array([[145, 119, 144, 110],
       [137, 112, 139, 119],
       [104, 135, 106, 154]])
Counting starts at 0.
The bottom-right entry: 154
The top entry of the column that holds the largest entry is 110
The entry just left of 144 -> 119
The entry in row 1 and column 0 -> 137
The entry in row 0 and column 2 -> 144
Which number is the entry just left of 106? 135
Which number is the entry in the bottom-left corner? 104
